What each symbol does to the units:
Q878: du>Q437, ga>Q134, se>Q733, si>Q719, ge>Q164
Q613: du>Q687, ga>Q909, se>Q136, si>Q764, ge>Q178
Q343: du>Q152, ga>Q630, se>Q394, si>Q916, ge>Q486
Q665: du>Q676, ga>Q802, se>Q831, si>Q918, ge>Q824
Q169: du>Q824, ga>Q676, se>Q802, si>Q665, ge>Q982
Q519: du>Q343, ga>Q916, se>Q89, si>Q821, ge>Q576
Q893: du>Q218, ga>Q633, se>Q842, si>Q843, ge>Q731
Q134: du>Q490, ga>Q108, se>Q878, si>Q733, ge>Q430
Q720: du>Q532, ga>Q897, se>Q430, si>Q164, ge>Q727
Q883: du>Q982, ga>Q824, se>Q676, si>Q169, ge>Q294
Q421: du>Q893, ga>Q843, se>Q777, si>Q74, ge>Q753
Q800: du>Q821, ga>Q666, se>Q974, si>Q292, ge>Q519
Q435: du>Q800, ga>Q292, se>Q231, si>Q731, ge>Q410
Q32: du>Q727, ga>Q532, se>Q897, si>Q720, ge>Q74
Q897: du>Q599, ga>Q32, se>Q720, si>Q430, ge>Q622
Q753: du>Q731, ga>Q218, se>Q633, si>Q893, ge>Q435
Q437: du>Q430, ga>Q490, se>Q108, si>Q134, ge>Q897
Q178: du>Q733, ga>Q99, se>Q729, si>Q687, ge>Q134
Q599: du>Q74, ga>Q727, se>Q532, si>Q32, ge>Q421
Q733: du>Q108, ga>Q878, se>Q719, si>Q99, ge>Q490
Q137: du>Q136, ga>Q294, se>Q982, si>Q545, ge>Q909
Q719: du>Q134, ga>Q733, se>Q99, si>Q178, ge>Q437
Q410: du>Q519, ga>Q821, se>Q666, si>Q800, ge>Q394
Q721: du>Q918, ga>Q899, se>Q539, si>Q937, ge>Q665
Q918: du>Q802, ga>Q831, se>Q847, si>Q899, ge>Q676
Q231: du>Q974, ga>Q435, se>Q731, si>Q644, ge>Q666
Q729: du>Q719, ga>Q178, se>Q687, si>Q42, ge>Q878
Q576: du>Q486, ga>Q152, se>Q630, si>Q343, ge>Q539
Q292: du>Q666, ga>Q974, se>Q435, si>Q231, ge>Q821
Q136: du>Q42, ga>Q613, se>Q764, si>Q294, ge>Q729
Q89: du>Q394, ga>Q519, se>Q821, si>Q410, ge>Q630
Q842: du>Q753, ga>Q893, se>Q843, si>Q421, ge>Q644
Q676: du>Q545, ga>Q883, se>Q169, si>Q802, ge>Q137
Q164: du>Q897, ga>Q430, se>Q490, si>Q437, ge>Q532
Q490: du>Q720, ga>Q164, se>Q437, si>Q108, ge>Q32
Q847: du>Q665, ga>Q918, se>Q899, si>Q721, ge>Q169
Q727: du>Q777, ga>Q622, se>Q599, si>Q532, ge>Q843
Q974: du>Q410, ga>Q800, se>Q292, si>Q435, ge>Q89
Q909: du>Q729, ga>Q42, se>Q613, si>Q136, ge>Q99
Q539: du>Q847, ga>Q721, se>Q937, si>Q486, ge>Q831
Q630: du>Q373, ga>Q576, se>Q343, si>Q394, ge>Q937
Q824: du>Q137, ga>Q545, se>Q883, si>Q676, ge>Q764
Q430: du>Q32, ga>Q720, se>Q164, si>Q490, ge>Q599
Q831: du>Q169, ga>Q665, se>Q918, si>Q847, ge>Q883
Q532: du>Q622, ga>Q599, se>Q32, si>Q897, ge>Q777
Q843: du>Q633, ga>Q842, se>Q421, si>Q777, ge>Q218
Q486: du>Q721, ga>Q937, se>Q373, si>Q152, ge>Q847
Q99: du>Q878, ga>Q719, se>Q178, si>Q729, ge>Q108
Q42: du>Q178, ga>Q687, se>Q909, si>Q613, ge>Q719
Q633: du>Q644, ga>Q753, se>Q893, si>Q842, ge>Q231
Q373: du>Q539, ga>Q486, se>Q152, si>Q576, ge>Q899
Q937: du>Q899, ga>Q539, se>Q486, si>Q373, ge>Q918
Q545: du>Q294, ga>Q982, se>Q824, si>Q883, ge>Q136
Q218: du>Q231, ga>Q644, se>Q753, si>Q633, ge>Q292
Q916: du>Q630, ga>Q394, se>Q519, si>Q89, ge>Q152
Q899: du>Q831, ga>Q847, se>Q721, si>Q539, ge>Q802
Q108: du>Q164, ga>Q437, se>Q134, si>Q878, ge>Q720
Q764: du>Q909, ga>Q136, se>Q294, si>Q137, ge>Q687
Q294: du>Q613, ga>Q764, se>Q137, si>Q982, ge>Q42
Q622: du>Q421, ga>Q74, se>Q727, si>Q599, ge>Q842
Q731: du>Q292, ga>Q231, se>Q644, si>Q218, ge>Q800
Q666: du>Q89, ga>Q410, se>Q800, si>Q974, ge>Q916
Q74: du>Q843, ga>Q777, se>Q622, si>Q727, ge>Q893
Q802: du>Q883, ga>Q169, se>Q665, si>Q831, ge>Q545
Q152: du>Q937, ga>Q373, se>Q576, si>Q630, ge>Q721
Q821: du>Q916, ga>Q89, se>Q410, si>Q666, ge>Q343
Q687: du>Q99, ga>Q729, se>Q42, si>Q909, ge>Q733
Q394: du>Q576, ga>Q343, se>Q916, si>Q519, ge>Q373
Q644: du>Q435, ga>Q731, se>Q218, si>Q753, ge>Q974
Q777: du>Q842, ga>Q421, se>Q74, si>Q622, ge>Q633
Q982: du>Q764, ga>Q137, se>Q545, si>Q824, ge>Q613

The rows follow the links: the fewer symbols apart two units are, the more alike their rows tend to be.

Each row is also shifted at random along 3 hidden directions that mean nothing.

Some units, each with a row of numbers:
Q719 -> -88 -308 +234 -29 -35 +320 -283 -135 -259 +145 -17 -86 +18 +259 +74 -470 +40 -375 +146 +121 +142 +15 -220 +116 +527 -267 +458 +95 -128
Q633 -> +198 -232 +177 +51 +263 -219 -36 +158 +5 +160 -27 -347 -79 -192 +116 +5 -223 +142 +206 +112 +11 -7 -173 -522 -159 +34 -574 +169 +587
Q909 -> +978 +346 +96 +89 -84 +270 -255 -129 -113 -43 +124 +209 +46 +249 -121 -196 +257 -299 -118 -130 -160 -135 +185 +286 +371 -151 +268 -378 -370
Q622 -> -389 -724 +262 +130 +255 +47 -150 +167 -32 +315 -87 -445 -6 +70 +208 -315 -163 -169 +282 +203 +221 +178 -302 -446 +238 -256 -128 +768 +524
Q532 -> -724 -327 +172 -16 +214 +163 -283 -25 -233 +295 -48 -439 -104 +104 +158 -391 -163 -183 +385 +231 +73 -91 -393 -301 +331 -206 +72 -20 +425
Q490 -> -201 +35 +26 +420 +300 +396 -399 +213 -2 +254 +174 -193 +31 +395 0 -387 +342 -348 +134 -91 -218 -67 +170 -198 +561 -434 +135 +262 +174
Q727 -> +132 -482 +388 -87 +173 -11 -218 -35 -248 +250 -94 -456 -108 -64 +192 -321 -310 -94 +308 +280 +192 -31 -451 -409 +194 -96 -210 +50 +512
Q899 -> -319 +394 -310 -181 -278 -81 +264 -156 +53 -286 -20 +366 +12 -118 -157 +324 +58 +180 -216 -107 -37 -29 +203 +421 -290 +249 +237 -392 -467
Q883 -> -262 +323 -284 +40 -232 +217 +53 -72 +75 -173 +61 +395 +110 +200 -148 +58 +312 -135 -246 -180 -64 +15 +299 +505 +113 -37 +510 -108 -611
Q519 -> -644 +48 -314 +76 +13 -265 +331 +194 +289 -104 -23 +118 +30 -177 -55 +402 +4 +336 -142 -118 -24 +132 +202 -88 -487 +194 -265 +340 +68
Q32 -> +1 +172 +39 +358 +374 +240 -390 +255 +5 +264 +184 -291 -32 +262 +5 -296 +200 -202 +219 -84 -316 -182 +128 -391 +391 -324 -147 +14 +396
Q842 -> +41 -104 +221 -163 +199 -165 -119 -24 -183 +145 -74 -415 -188 -236 +117 -100 -348 +146 +323 +211 +1 -166 -373 -507 -90 +93 -443 -380 +611
Q843 -> -489 +298 -166 +407 +443 +35 -225 +363 +132 +233 +156 -297 -58 +119 -33 -57 +155 +54 +207 -147 -395 -165 +227 -531 +88 -191 -407 +57 +576
Q630 -> -212 +223 -272 -43 -120 -272 +349 +55 +220 -186 -19 +237 +10 -235 -100 +450 -9 +334 -189 -100 -58 +55 +192 +98 -505 +276 -207 -15 -110
Q687 -> +708 +60 +220 -66 -105 +274 -265 -214 -201 -26 +31 +67 -3 +219 -6 -310 +108 -308 -1 +0 0 -94 -50 +254 +423 -190 +360 -287 -300
Q982 -> +1123 -254 +259 -165 -304 +67 +62 -219 -60 -168 -63 +319 +126 +62 -9 -45 +12 -183 -234 +18 +263 +179 -45 +426 +125 -23 +316 +188 -561
Q802 -> -179 -249 -57 -210 -351 +16 +270 -180 +20 -214 -117 +358 +109 -28 -22 +103 +22 -51 -239 +30 +311 +228 -8 +541 -77 +90 +486 +281 -566
Q721 -> -6 +202 -255 -33 -228 -116 +330 -7 +197 -252 -25 +384 +104 -66 -121 +371 +109 +178 -315 -157 +6 +109 +298 +356 -325 +214 +84 +68 -446
Q576 -> +64 -102 -106 -124 -178 -320 +421 +54 +198 -214 -101 +232 +84 -265 -21 +413 -131 +287 -237 -19 +186 +211 +56 +110 -485 +272 -181 +358 -166
Q918 -> +463 -237 -3 -175 -360 -129 +357 -128 +109 -255 -132 +379 +159 -115 -27 +237 -44 +65 -304 +4 +320 +284 +19 +421 -238 +159 +184 +404 -518
Q435 -> -59 +391 -59 -135 +135 -288 +89 +39 -43 -22 -1 -223 -179 -327 -24 +240 -232 +387 +139 +33 -224 -267 -80 -370 -438 +307 -571 -738 +459
Q136 -> -774 +63 -159 +46 -155 +399 -141 -140 -81 -12 +54 +229 +50 +358 -57 -254 +280 -331 -37 -49 -2 +6 +90 +461 +436 -223 +760 +27 -501
Q831 -> +299 +278 -154 -157 -305 -25 +199 -199 +52 -259 -32 +414 +73 -64 -112 +246 +84 +88 -265 -106 +16 +36 +154 +474 -182 +182 +230 -229 -541
Q421 -> +7 +140 +19 +248 +373 -5 -207 +260 +40 +204 +112 -376 -101 +40 +11 -103 +36 +40 +212 -33 -259 -169 +40 -524 +85 -120 -462 -39 +578
Q437 -> -742 -166 +67 +131 +147 +388 -387 -7 -177 +259 +63 -228 -31 +314 +70 -488 +125 -342 +261 +91 -53 -84 -137 -60 +585 -357 +416 +5 +94
Q42 -> +670 -290 +315 -134 -172 +231 -137 -234 -216 -18 -50 +105 +65 +159 +68 -325 -19 -328 -4 +113 +223 +47 -211 +310 +399 -181 +420 +15 -323

The symbols that take the first to the second take the third to the fourth, perhaps in another order. What is the fourth?
Answer with the unit's name.
A -577 -129 +81 +116 +279 +110 -265 +109 -90 +250 +27 -428 -111 +79 +90 -281 -69 -81 +332 +121 -94 -142 -179 -425 +224 -168 -105 -24 +531
B -206 -55 +114 +268 +350 +180 -343 +188 -33 +263 +88 -339 -53 +220 +64 -335 +100 -191 +238 -5 -157 -102 -13 -400 +349 -272 -141 +149 +440
C +41 -61 +120 -72 +186 -291 +59 +85 -29 +84 -61 -316 -140 -295 +91 +114 -269 +244 +178 +112 -10 -61 -204 -445 -322 +172 -577 -129 +560
D Q633

A +704 -17 +88 +193 -71 +271 -154 +28 +59 -23 +83 +249 +148 +304 -53 -171 +340 -349 -198 -169 +7 +99 +244 +300 +402 -269 +344 +374 -443
B +499 -139 +253 +220 +174 +292 -373 +79 -90 +202 +101 -147 +18 +319 +40 -383 +175 -352 +104 -9 -45 -39 +6 -133 +529 -363 +100 +217 +79
C +144 +44 +99 +81 +286 -143 -116 +159 -9 +174 +29 -364 -107 -150 +72 -10 -168 +135 +220 +52 -119 -133 -114 -521 -122 +32 -552 -153 +610
D Q666

A -894 +292 -474 +54 -211 +55 +261 +38 +207 -230 +40 +431 +101 +91 -160 +293 +294 +85 -267 -236 -57 +92 +375 +474 -168 +86 +376 +81 -517
B +130 +658 -34 -370 -275 +265 -212 -471 -368 -156 +79 +195 -137 +112 -124 -187 +47 -139 +29 -1 -222 -422 -68 +500 +232 +112 +549 -1367 -475
C -305 +528 -242 -175 -34 -301 +253 -4 +62 -141 +22 +25 -144 -317 -98 +416 -162 +442 -18 -37 -219 -191 +81 -113 -565 +387 -378 -731 +156
D Q899

A +163 +79 +101 +178 +79 +369 -373 -6 -144 +108 +112 -47 +27 +349 -30 -384 +256 -373 +61 -59 -127 -89 +62 +106 +540 -330 +362 -65 -136
B -190 -60 +130 +191 +239 +309 -390 +63 -140 +258 +80 -282 -57 +300 +54 -431 +117 -292 +240 +42 -117 -94 -65 -184 +506 -336 +134 +35 +188
C -353 -348 +3 -220 -65 -381 +386 +7 +102 -67 -193 -51 -8 -375 +86 +327 -338 +365 -18 +148 +287 +200 -222 -157 -525 +295 -310 +304 +216
D Q576

A -290 +378 -44 +138 +371 +16 -252 +148 -75 +182 +114 -367 -164 +4 +0 -115 -5 +94 +270 -14 -347 -318 -4 -465 +44 -44 -383 -546 +601
B +563 -49 +139 +270 +362 -148 -116 +303 +117 +169 +101 -312 -46 -44 +54 +4 -72 +86 +117 -26 -160 -39 +34 -587 -57 -76 -663 +211 +609
C +398 +552 -295 +74 -203 +25 +141 -4 +172 -263 +124 +487 +94 +74 -205 +275 +337 +56 -345 -267 -220 -22 +466 +411 -116 +91 +183 -219 -543
D Q169

A -70 +679 -421 +40 -202 +62 +149 -26 +165 -258 +134 +437 +47 +75 -245 +300 +336 +103 -292 -307 -255 -97 +471 +462 -144 +117 +242 -370 -539
B +3 +111 -62 -300 -393 +29 +164 -282 -125 -258 -67 +356 +33 -31 -66 +82 -30 -8 -166 +44 +143 +10 -27 +532 -50 +156 +461 -363 -583
C -118 +715 -400 -27 -129 -165 +269 +20 +197 -243 +58 +344 -14 -168 -211 +468 +119 +334 -222 -217 -299 -140 +379 +208 -453 +308 -112 -559 -260
D Q539

A +358 -68 -109 -77 -151 -346 +433 +62 +240 -197 -72 +263 +84 -269 -20 +450 -93 +296 -271 -69 +146 +233 +118 +85 -525 +269 -260 +361 -135
B -525 +401 -467 +128 -138 -105 +297 +125 +314 -217 +54 +394 +71 -16 -180 +408 +229 +222 -269 -255 -164 +67 +444 +318 -341 +152 +88 +108 -362
C +381 -99 +282 +113 +228 +176 -381 +24 -171 +215 +81 -306 -64 +145 +91 -376 -8 -233 +228 +96 -87 -140 -159 -319 +400 -230 -78 -88 +346
D Q599

A -817 +51 -325 -16 -72 -242 +373 +127 +283 -118 -54 +132 +8 -196 -33 +407 -25 +327 -141 -60 +20 +118 +169 +52 -452 +232 -114 +257 -25
B -264 +76 -281 -2 -155 -218 +403 +69 +263 -208 -50 +286 +99 -162 -69 +416 -2 +264 -210 -128 +69 +185 +226 +168 -444 +236 -80 +308 -238
C -44 -128 +203 -18 +255 -5 -195 +46 -167 +219 -30 -447 -144 -71 +131 -197 -253 +13 +315 +181 -28 -119 -283 -467 +80 -45 -338 -224 +589
D Q893

A -1167 -483 +124 -60 +198 +79 -169 -24 -200 +302 -116 -495 -143 -5 +206 -321 -251 -42 +402 +266 +164 -48 -466 -380 +196 -119 +12 +106 +558
B +373 -454 +319 +206 +306 +10 -195 +196 -13 +277 +3 -373 +15 +79 +162 -282 -86 -157 +202 +123 +65 +75 -169 -493 +245 -246 -326 +571 +526
C -568 -92 -248 -96 -264 -197 +410 -11 +198 -186 -85 +307 +107 -152 -44 +363 -15 +207 -227 -27 +209 +219 +93 +297 -388 +223 +112 +344 -312
D Q152

A +182 +186 -158 +141 +126 -360 +232 +249 +262 -68 +20 -23 -34 -250 -38 +406 -39 +360 -92 -114 -157 +20 +209 -292 -451 +191 -601 +114 +315
B +380 -86 +2 -329 -341 -290 +405 -179 +35 -272 -159 +292 +43 -309 -12 +390 -206 +236 -241 +49 +248 +159 -68 +317 -471 +351 -24 -51 -346
C +428 -190 +315 -45 +13 +291 -331 -133 -235 +109 +19 -120 +1 +222 +52 -440 +19 -376 +135 +117 +65 -59 -224 +70 +490 -254 +295 -98 -61
D Q727

A +211 -198 +205 -43 -89 +309 -229 -192 -221 +55 -11 +14 +29 +257 +27 -377 +59 -357 +55 +85 +144 -2 -182 +229 +477 -226 +491 +1 -297
B +831 -294 +379 -156 -173 +220 -195 -257 -257 -7 -44 +52 +40 +153 +44 -341 -30 -338 +5 +135 +238 +70 -242 +259 +391 -170 +364 -25 -300
C -598 -119 -87 -15 -214 +311 -41 -140 -58 -56 -16 +244 +116 +266 -30 -180 +185 -296 -90 -23 +151 +131 +61 +513 +350 -156 +729 +207 -546
D Q137

A -911 -92 -87 +488 +388 +348 -386 +307 +89 +322 +163 -276 +38 +410 +46 -392 +329 -305 +236 -81 -202 -34 +145 -321 +538 -438 +111 +508 +315
B -1062 +49 +15 -6 +262 +139 -287 -4 -237 +285 +12 -483 -209 +77 +81 -320 -119 -37 +423 +159 -155 -256 -290 -356 +203 -94 +4 -482 +505
C +214 +111 +108 +178 +126 +362 -407 -14 -170 +139 +104 -90 -20 +324 -2 -389 +221 -357 +108 -16 -159 -156 +21 +3 +528 -306 +274 -198 -33
D Q164

A +552 -525 +380 +60 -3 +271 -255 -62 -145 +138 -29 -72 +85 +238 +115 -419 +43 -403 +58 +105 +239 +161 -205 +101 +519 -335 +322 +491 -125
B -550 -357 +224 -64 +154 +245 -342 -113 -281 +275 -37 -404 -91 +152 +148 -492 -132 -242 +347 +231 +93 -94 -387 -189 +417 -238 +221 -19 +307
C +503 +676 -242 -30 -230 +88 +34 -132 +27 -247 +124 +445 +40 +79 -221 +152 +276 -20 -276 -238 -248 -143 +368 +504 -25 +105 +298 -613 -562
D Q613

A +141 -40 -46 -18 -246 +139 +83 -108 +35 -144 -20 +371 +146 +153 -55 +26 +206 -145 -228 -74 +115 +154 +149 +502 +121 -46 +482 +233 -581
B +1281 +241 +89 +92 -183 +127 -12 -54 +44 -176 +94 +383 +135 +156 -110 +38 +285 -182 -308 -187 -36 +14 +293 +372 +174 -60 +197 -1 -539
C -619 +208 +7 -14 +98 +412 -436 -160 -305 +207 +101 -199 -117 +285 +18 -474 +101 -289 +283 +80 -177 -282 -138 +61 +521 -227 +454 -660 +19
D Q437

A -499 -48 -240 -103 -243 -205 +389 -35 +181 -216 -103 +295 +92 -160 -46 +361 -44 +258 -224 -43 +156 +188 +107 +308 -401 +231 +105 +299 -292
B -197 -142 -175 -91 -248 -181 +413 -28 +208 -189 -106 +381 +123 -125 -43 +336 -24 +163 -283 -67 +226 +253 +118 +336 -346 +211 +136 +441 -391
C +65 +129 -20 -151 +50 -353 +214 +28 +46 -57 -56 -125 -109 -348 -19 +324 -261 +393 +44 +67 -55 -72 -76 -288 -500 +347 -543 -306 +359
D Q410

A -357 +514 -341 -191 -199 -194 +301 -100 +93 -250 +3 +301 -35 -209 -148 +427 -11 +311 -161 -124 -148 -84 +175 +257 -482 +361 -4 -557 -260
B +158 +229 -208 -129 -258 -149 +322 -60 +132 -270 -29 +413 +65 -153 -116 +354 +48 +209 -270 -98 +21 +82 +196 +329 -347 +243 +76 -99 -409
C -627 +59 -222 -37 +49 -286 +284 +105 +177 -46 -44 -57 -24 -270 -5 +327 -143 +370 +6 -10 -29 +49 +37 -191 -477 +235 -350 +53 +245
D Q916

